Here is a tiny trained network, its code and every weight. The questions are about switching its units off for an input and a class, where a switched-off unit gives its printed mean instead of its output.

import numpy as np


def w(rows, s, z=0):
    codes = np.array(rows[::2]) - 128.0
    scale = np.full(codes.shape[1], s)
    scale[-1] = z or s
    return codes * scale


def norm(h):
    return h / np.sqrt((h * h).mean(-1, keepdims=True) + 1e-5)


def f(y):
    return y / 2 * (1 + np.tanh(0.7978845608 * (y + 0.044715 * y**3)))


def log_softmax(a):
    a = a - a.max(-1, keepdims=True)
    return a - np.log(np.exp(a).sum(-1, keepdims=True))


def net(x, mask):
    res = np.array(x, float).reshape(1, 7) / 4 @ E
    u = 0
    for l in range(2):
        y = f(norm(res) @ A[l][:, :-1].T + A[l][:, -1])
        res = res + np.where(mask[u : u + 5], y, B[l][:, -1]) @ B[l][:, :-1]
        u += 5
    return log_softmax(norm(res)[-1] @ U[:, :-1].T + U[:, -1])


A, B = {}, {}
E = w([
[151,1,148,151,201,192,187,144,130,98],'x0',
[111,147,212,181,219,89,72,94,33,236],'x1',
[52,211,136,97,109,111,140,236,156,79],'x2',
[61,84,50,83,208,178,143,8,152,119],'x3',
[34,145,182,127,135,168,7,83,244,233],'x4',
[118,109,131,100,136,163,113,187,138,185],'x5',
[110,221,19,216,182,137,49,112,142,131],'x6',
],0.0057)
A[0] = w([
[119,51,150,116,69,89,165,235,176,125,75],'L0N1',
[129,14,131,141,188,149,147,131,136,121,43],'L0N2',
[82,149,39,169,140,100,42,2,210,143,1],'L0N3',
[142,116,117,190,122,12,126,160,7,206,57],'L0N4',
[43,98,19,95,115,199,181,148,173,80,88],'L0N5',
],0.0069,0.0018)
B[0] = w([
[119,119,131,187,76,99,79,26,190,70,208],'L0N1',
[156,136,74,103,129,106,195,125,67,191,206],'L0N2',
[211,223,143,103,199,185,124,61,1,151,253],'L0N3',
[73,123,103,144,139,75,146,141,215,73,217],'L0N4',
[133,71,98,71,171,81,154,222,218,102,231],'L0N5',
],0.0099,0.005)
A[1] = w([
[101,123,202,32,172,90,98,77,198,192,201],'L1N1',
[155,37,63,190,149,148,254,110,103,139,157],'L1N2',
[155,202,64,209,68,107,147,197,129,111,35],'L1N3',
[205,106,129,179,92,49,170,184,84,53,3],'L1N4',
[237,83,248,71,86,141,183,71,159,81,103],'L1N5',
],0.007,0.0029)
B[1] = w([
[107,130,124,144,109,143,150,167,148,83,219],'L1N1',
[111,127,122,87,154,80,59,107,131,185,254],'L1N2',
[144,57,64,103,196,163,161,137,134,124,167],'L1N3',
[161,252,116,99,156,253,137,139,82,83,200],'L1N4',
[87,125,104,163,89,123,141,45,117,171,201],'L1N5',
],0.014,0.0059)
U = w([
[80,133,123,181,40,118,192,64,170,57,207],'0',
[66,150,193,181,101,113,87,199,227,125,4],'1',
[99,52,62,89,194,26,137,107,158,218,165],'2',
[184,174,33,96,203,134,179,178,153,10,148],'3',
[148,200,102,132,164,156,98,20,7,184,157],'4',
[169,124,215,196,141,114,90,195,62,137,26],'5',
],0.012,0.0035)

Each question gives the input, the list of numbers given to net, and the class t.
The units are the neurons (one row each of A and B). Each row of codes is followed by its name. A weight is (code - 128) times the scale printed after its matrix; where a second scale follows, it is the last column's (A, B and U).
mask holds one flag per neuron, layer by layer. A switched-off neuron (its flag False) gives its mean, the last column of its row in B, instead of its output. The means were averaged over made-up inputs and are rounded, as every weight is.
A unit's drop is (log p(t) with every unit on - log p(t) with that unit switched off) / (log p(t) with every unit on - log p(t) with every unit switched off).
The circuit of an input: a set's keep is (log p(t) with only the set's units on - log p(t) with every unit switched off) / (log p(t) with every unit on - log p(t) with every unit switched off). Starting from all 10 units, units are removed one at a time, each time the one whose removal leaves the highest keep (on an exact tie, the one counted first), for as long as the keep stays at least 0.8.
circuit, biggest first: the units of the circuit, biggest drop first
top k neurons: the k neurons with the biggest drops, biggest first
k most important neurons of layer l: the k neurons of layer l with the biggest drops, biggest first
input [5,3,2,-6,-4,-2,-6], class 4: circuit, biggest first -> [L1N5]
input [2,-8,1,-5,-1,-6,0], class 0: 4 most important neurons of layer 0 -> [L0N1 L0N2 L0N3 L0N4]
input [7,6,7,-7,-3,-6,-3], class 3: top 4 neurons -> [L1N4 L0N4 L0N3 L1N3]
input [4,-7,-2,0,1,4,3], class 2: 2 most important neurons of layer 1 -> [L1N4 L1N2]
input [5,2,-2,3,-8,6,-3], class 4: top 2 neurons -> [L1N4 L0N5]
input [-1,2,4,-3,5,-1,2], class 5: top 2 neurons -> [L0N5 L1N5]
input [-6,4,3,-5,5,-8,2], class 5: circuit, biggest first -> [L1N5 L1N2 L0N1]
input [-5,2,1,-2,5,-7,-4], class 1: top 3 neurons -> [L1N1 L0N1 L1N4]
input [2,-2,-4,1,-6,5,1], class 4: 3 most important neurons of layer 1 -> [L1N4 L1N2 L1N1]
input [-7,-8,-1,-4,-8,2,-5], class 0: 2 most important neurons of layer 1 -> [L1N5 L1N2]
input [-8,-8,-8,4,-3,0,-5], class 2: 3 most important neurons of layer 0 -> [L0N5 L0N1 L0N3]
input [6,7,-8,-8,-7,6,3], class 3: 3 most important neurons of layer 1 -> [L1N4 L1N5 L1N3]
input [-7,8,6,-5,2,-5,6], class 2: 2 most important neurons of layer 0 -> [L0N4 L0N1]
input [7,-5,-7,7,-2,-2,-8], class 2: most important neuron of layer 1 -> [L1N2]
input [4,2,8,-1,2,8,6], class 1: circuit, biggest first -> [L1N4 L0N3 L1N2]
input [-1,2,1,6,6,4,-7], class 0: top 2 neurons -> [L1N1 L1N2]
input [3,7,5,-8,-2,2,-2], class 1: 2 most important neurons of layer 0 -> [L0N2 L0N3]
input [3,8,-5,-2,6,1,-7], class 1: top 2 neurons -> [L1N1 L0N3]
input [2,8,3,-5,-3,8,-3], class 1: 2 most important neurons of layer 0 -> [L0N4 L0N3]
input [7,0,5,-7,-7,3,-3], class 4: top 3 neurons -> [L1N4 L1N5 L0N5]
input [7,2,-3,4,-7,7,1], class 2: circuit, biggest first -> [L1N2]
input [3,0,7,4,3,-1,-4], class 1: circuit, biggest first -> [L0N3 L1N3]
input [6,5,-4,-1,-2,2,-2], class 2: top 3 neurons -> [L1N2 L0N3 L0N4]
input [5,7,-5,-3,-4,2,8], class 2: 2 most important neurons of layer 0 -> [L0N4 L0N3]
